Below are the code and all the weights of a small trained network. Each question names an input and a class and asks about switching units off, where a switched-off unit gives its printed mean instead of its output.

import numpy as np


def w(rows, s, z=0):
    codes = np.array(rows[::2]) - 128.0
    scale = np.full(codes.shape[1], s)
    scale[-1] = z or s
    return codes * scale


def f(y):
    return y / 2 * (1 + np.tanh(0.7978845608 * (y + 0.044715 * y**3)))


def log_softmax(a):
    a = a - a.max(-1, keepdims=True)
    return a - np.log(np.exp(a).sum(-1, keepdims=True))


def net(x, mask):
    res = np.array(x, float).reshape(1, 6) / 4 @ E
    y = f(res @ A[0][:, :-1].T + A[0][:, -1])
    res = res + np.where(mask, y, B[0][:, -1]) @ B[0][:, :-1]
    return log_softmax(res[-1] @ U[:, :-1].T + U[:, -1])


A, B = {}, {}
E = w([
[254,125,166,110,182,208,73,245],'x0',
[49,208,180,122,243,205,103,117],'x1',
[124,124,107,125,128,139,132,131],'x2',
[114,132,148,144,81,141,91,138],'x3',
[128,125,193,98,154,71,116,139],'x4',
[105,79,193,214,125,180,233,176],'x5',
],0.0075)
A[0] = w([
[1,114,103,126,196,118,64,111,202],'neuron 0',
[173,89,155,179,123,154,185,199,156],'neuron 1',
[131,128,100,86,110,102,129,44,242],'neuron 2',
[133,122,78,85,137,105,101,116,88],'neuron 3',
[189,155,122,98,185,165,47,151,247],'neuron 4',
[137,109,116,95,80,97,94,99,171],'neuron 5',
[146,87,132,192,79,59,143,200,254],'neuron 6',
[101,133,170,134,163,135,135,59,241],'neuron 7',
[181,95,139,162,157,123,132,147,231],'neuron 8',
[162,140,63,150,137,117,82,166,235],'neuron 9',
[118,147,152,140,174,154,148,182,180],'neuron 10',
],0.012,0.003)
B[0] = w([
[101,128,60,136,153,169,68,87,207],'neuron 0',
[65,92,123,104,182,205,183,95,229],'neuron 1',
[45,173,54,107,80,86,84,77,210],'neuron 2',
[140,222,149,151,74,58,110,168,166],'neuron 3',
[254,151,249,160,137,111,84,219,251],'neuron 4',
[112,132,54,49,107,39,138,146,189],'neuron 5',
[124,40,132,156,137,86,245,58,226],'neuron 6',
[74,108,68,156,140,191,41,83,180],'neuron 7',
[103,54,179,59,94,187,196,168,191],'neuron 8',
[221,124,183,65,131,41,112,231,192],'neuron 9',
[108,201,230,142,87,152,201,185,200],'neuron 10',
],0.0078,0.011)
U = w([
[82,115,70,101,69,31,76,128,221],'0',
[94,188,79,48,181,151,30,65,158],'1',
[214,78,148,58,60,65,108,163,80],'2',
[183,162,177,143,152,102,73,160,19],'3',
[55,86,109,149,96,99,178,67,250],'4',
[2,105,116,194,181,169,97,116,199],'5',
[111,49,166,134,141,156,163,159,83],'6',
[92,157,197,121,113,202,147,159,2],'7',
],0.009,0.0025)

Each question gives the input, the list of numbers given to net, and the class t.
The units are the neurons (one row each of A and B). Each row of codes is followed by its name. A weight is (code - 128) times the scale printed after its matrix; where a second scale follows, it is the last column's (A, B and U).
mask holds one flag per neuron, in row order. A switched-off neuron (its flag False) gives its mean, the last column of its row in B, instead of its output. The means were averaged over made-up inputs and are rounded, as every weight is.
A unit's drop is (log p(t) with every unit on - log p(t) with that unit switched off) / (log p(t) with every unit on - log p(t) with every unit switched off).
The circuit of an input: a set's keep is (log p(t) with only the set's units on - log p(t) with every unit switched off) / (log p(t) with every unit on - log p(t) with every unit switched off). Starting from all 11 units, units are removed one at a time, each time the one whose removal leaves the highest keep (on an exact tie, the one counted first), for as long as the keep stays at least 0.8.
units of the circuit, in order: the units of the circuit, biggest drop first
unit that matters most: the unit with the biggest drop
k most important neurons: the k neurons with the biggest drops, biggest first
drop when u is switched off: that unit's drop, to one decimal
input [0,-6,-3,3,0,5], class 4: 4 most important neurons : neuron 4; neuron 6; neuron 9; neuron 10
input [-6,-5,-4,-8,-4,0], class 0: unit that matters most : neuron 1
input [8,-7,0,1,-6,1], class 6: 3 most important neurons : neuron 1; neuron 6; neuron 8
input [5,-4,-5,7,-1,2], class 6: units of the circuit, in order : neuron 1; neuron 6
input [3,5,-1,-6,-4,-2], class 3: 2 most important neurons : neuron 4; neuron 1
input [-5,3,2,0,-6,0], class 1: units of the circuit, in order : neuron 6; neuron 0
input [6,-2,-7,-2,-6,2], class 6: units of the circuit, in order : neuron 1; neuron 2
input [3,-8,-2,1,2,3], class 6: 3 most important neurons : neuron 2; neuron 8; neuron 1
input [-3,2,1,-8,3,7], class 5: 3 most important neurons : neuron 7; neuron 4; neuron 9
input [1,1,2,-5,0,-7], class 3: 3 most important neurons : neuron 4; neuron 6; neuron 8
input [4,2,-5,-4,0,-4], class 3: 3 most important neurons : neuron 4; neuron 6; neuron 5
input [-2,-4,-6,4,5,1], class 4: 3 most important neurons : neuron 4; neuron 6; neuron 9
input [-8,3,8,1,-5,-7], class 1: drop when neuron 6 is switched off : 0.1
input [-8,1,-6,-2,-2,4], class 5: drop when neuron 1 is switched off : -0.1
input [-7,2,3,-3,3,-6], class 1: units of the circuit, in order : neuron 0
input [-1,3,2,-3,3,-3], class 1: 2 most important neurons : neuron 6; neuron 0
input [6,-8,-7,-3,-4,2], class 6: drop when neuron 6 is switched off : 0.1
